Below is a small trained network, with its code and all its weights. Each question gives an input and a class and asks what happens when units are switched off, that is, made to give their printed mean instead of their output.

import numpy as np


def w(rows, s, z=0):
    codes = np.array(rows[::2]) - 128.0
    scale = np.full(codes.shape[1], s)
    scale[-1] = z or s
    return codes * scale


def f(y):
    return y / 2 * (1 + np.tanh(0.7978845608 * (y + 0.044715 * y**3)))


def log_softmax(a):
    a = a - a.max(-1, keepdims=True)
    return a - np.log(np.exp(a).sum(-1, keepdims=True))


def net(x, mask):
    res = np.array(x, float).reshape(1, 7) / 4 @ E
    y = f(res @ A[0][:, :-1].T + A[0][:, -1])
    res = res + np.where(mask, y, B[0][:, -1]) @ B[0][:, :-1]
    return log_softmax(res[-1] @ U[:, :-1].T + U[:, -1])


A, B = {}, {}
E = w([
[124,220,66,119,45,121,61,24],'x0',
[130,128,127,126,129,129,128,127],'x1',
[130,130,127,129,128,128,129,126],'x2',
[89,96,137,82,138,2,146,75],'x3',
[125,31,152,171,102,149,94,69],'x4',
[160,77,85,19,128,170,105,127],'x5',
[151,107,43,162,127,86,54,164],'x6',
],0.0058)
A[0] = w([
[118,157,207,88,115,176,178,54,74],'N0',
[153,102,50,163,118,83,80,153,80],'N1',
[124,178,166,230,124,89,134,117,2],'N2',
[161,160,117,159,120,217,113,147,66],'N3',
[129,117,126,101,133,57,142,100,47],'N4',
[122,226,113,74,156,104,132,171,82],'N5',
[97,64,160,153,106,158,81,85,81],'N6',
[141,170,117,126,110,128,103,75,38],'N7',
[139,178,93,140,102,139,113,61,103],'N8',
[133,112,145,96,130,40,138,90,99],'N9',
[147,72,129,179,139,147,125,46,89],'N10',
[132,138,132,102,131,122,141,141,23],'N11',
[134,147,121,163,134,200,121,142,58],'N12',
[114,118,142,94,138,54,125,107,70],'N13',
[111,166,105,123,99,136,104,83,50],'N14',
[131,124,127,121,124,126,133,127,17],'N15',
[145,89,94,10,127,173,102,118,22],'N16',
],0.011,0.0062)
B[0] = w([
[147,102,59,157,194,82,38,133,225],'N0',
[136,125,82,136,193,92,77,118,222],'N1',
[43,152,142,163,106,51,170,103,183],'N2',
[89,133,134,126,106,215,98,117,206],'N3',
[99,121,116,166,103,200,116,130,168],'N4',
[214,110,86,134,50,116,171,130,232],'N5',
[191,155,102,121,78,133,179,147,188],'N6',
[137,96,145,143,159,145,153,164,152],'N7',
[125,107,171,91,147,131,143,148,237],'N8',
[104,139,135,124,115,219,105,133,254],'N9',
[170,152,86,104,80,114,169,151,187],'N10',
[127,110,72,251,84,124,136,181,83],'N11',
[90,127,116,144,101,188,101,120,158],'N12',
[118,140,132,156,116,206,109,138,196],'N13',
[138,99,153,137,159,141,151,158,165],'N14',
[103,117,69,244,98,136,124,169,74],'N15',
[48,171,163,209,113,54,173,117,205],'N16',
],0.026,0.0031)
U = w([
[90,150,121,141,87,232,93,116,72],'0',
[66,176,148,197,106,69,174,108,99],'1',
[146,143,138,80,133,133,123,103,245],'2',
[205,143,70,123,62,131,173,157,70],'3',
[144,117,60,158,186,108,60,131,85],'4',
[133,36,222,124,192,159,195,254,103],'5',
[137,155,153,69,130,132,119,81,197],'6',
],0.0086,0.012)

Each question gives the input, the list of numbers given to net, and the class t.
The units are the neurons (one row each of A and B). Each row of codes is followed by its name. A weight is (code - 128) times the scale printed after its matrix; where a second scale follows, it is the last column's (A, B and U).
mask holds one flag per neuron, in row order. A switched-off neuron (its flag False) gives its mean, the last column of its row in B, instead of its output. The means were averaged over made-up inputs and are rounded, as every weight is.
A unit's drop is (log p(t) with every unit on - log p(t) with that unit switched off) / (log p(t) with every unit on - log p(t) with every unit switched off).
The circuit of an input: a set's keep is (log p(t) with only the set's units on - log p(t) with every unit switched off) / (log p(t) with every unit on - log p(t) with every unit switched off). Starting from the 12 units with the biggest drops (on a tie, the unit counted first), units are removed one at a time, each time the one whose removal leaves the highest keep (on an exact tie, the one counted first), for as long as the keep stays at least 0.8.
circuit, biggest first: the units of the circuit, biggest drop first
most important unit: the unit with the biggest drop
top k neurons: the k neurons with the biggest drops, biggest first
drop of u: that unit's drop, to one decimal
input [-6,3,-6,3,5,-8,1], class 1: most important unit : N2
input [-6,-7,2,3,0,-5,7], class 4: top 2 neurons : N1; N8
input [-6,8,3,8,6,-1,6], class 0: circuit, biggest first : N9; N13
input [-3,5,4,2,-5,1,-4], class 3: top 2 neurons : N5; N8
input [-8,-3,7,-2,5,8,8], class 1: top 2 neurons : N16; N0
input [5,-5,1,7,7,7,4], class 0: top 2 neurons : N9; N13
input [5,-3,-4,-1,-5,-3,-5], class 3: top 3 neurons : N5; N1; N9
input [5,-1,2,7,-6,-2,-7], class 0: top 3 neurons : N9; N13; N4
input [0,-5,-6,-2,8,-8,-7], class 1: top 2 neurons : N2; N5
input [8,6,-3,-1,8,-7,-7], class 3: top 2 neurons : N10; N6
input [-1,1,3,-8,-5,-3,6], class 0: top 2 neurons : N3; N12
input [4,0,-3,4,-8,6,-8], class 3: top 2 neurons : N5; N1
input [8,1,5,5,6,4,7], class 5: circuit, biggest first : N8; N14
input [6,0,-5,-7,2,-6,-8], class 4: most important unit : N0
input [6,6,-4,0,5,-3,-6], class 4: top 2 neurons : N0; N5
input [-3,-8,5,8,2,1,5], class 0: circuit, biggest first : N9; N13
input [-5,5,-7,-6,8,-3,-8], class 3: top 2 neurons : N6; N10
input [4,-2,6,4,-3,-7,-8], class 4: top 2 neurons : N0; N16
input [7,-7,-1,-3,-3,5,-3], class 5: top 3 neurons : N8; N14; N7
input [-2,-4,7,-2,3,0,8], class 4: most important unit : N1
input [5,7,-1,4,-6,1,-7], class 4: drop of N0 : 1.4
input [8,3,6,5,3,2,-7], class 5: drop of N1 : 0.1
input [-1,1,-3,4,-1,7,3], class 1: drop of N16 : 0.9
input [1,0,-2,2,0,5,-4], class 1: drop of N16 : 0.9
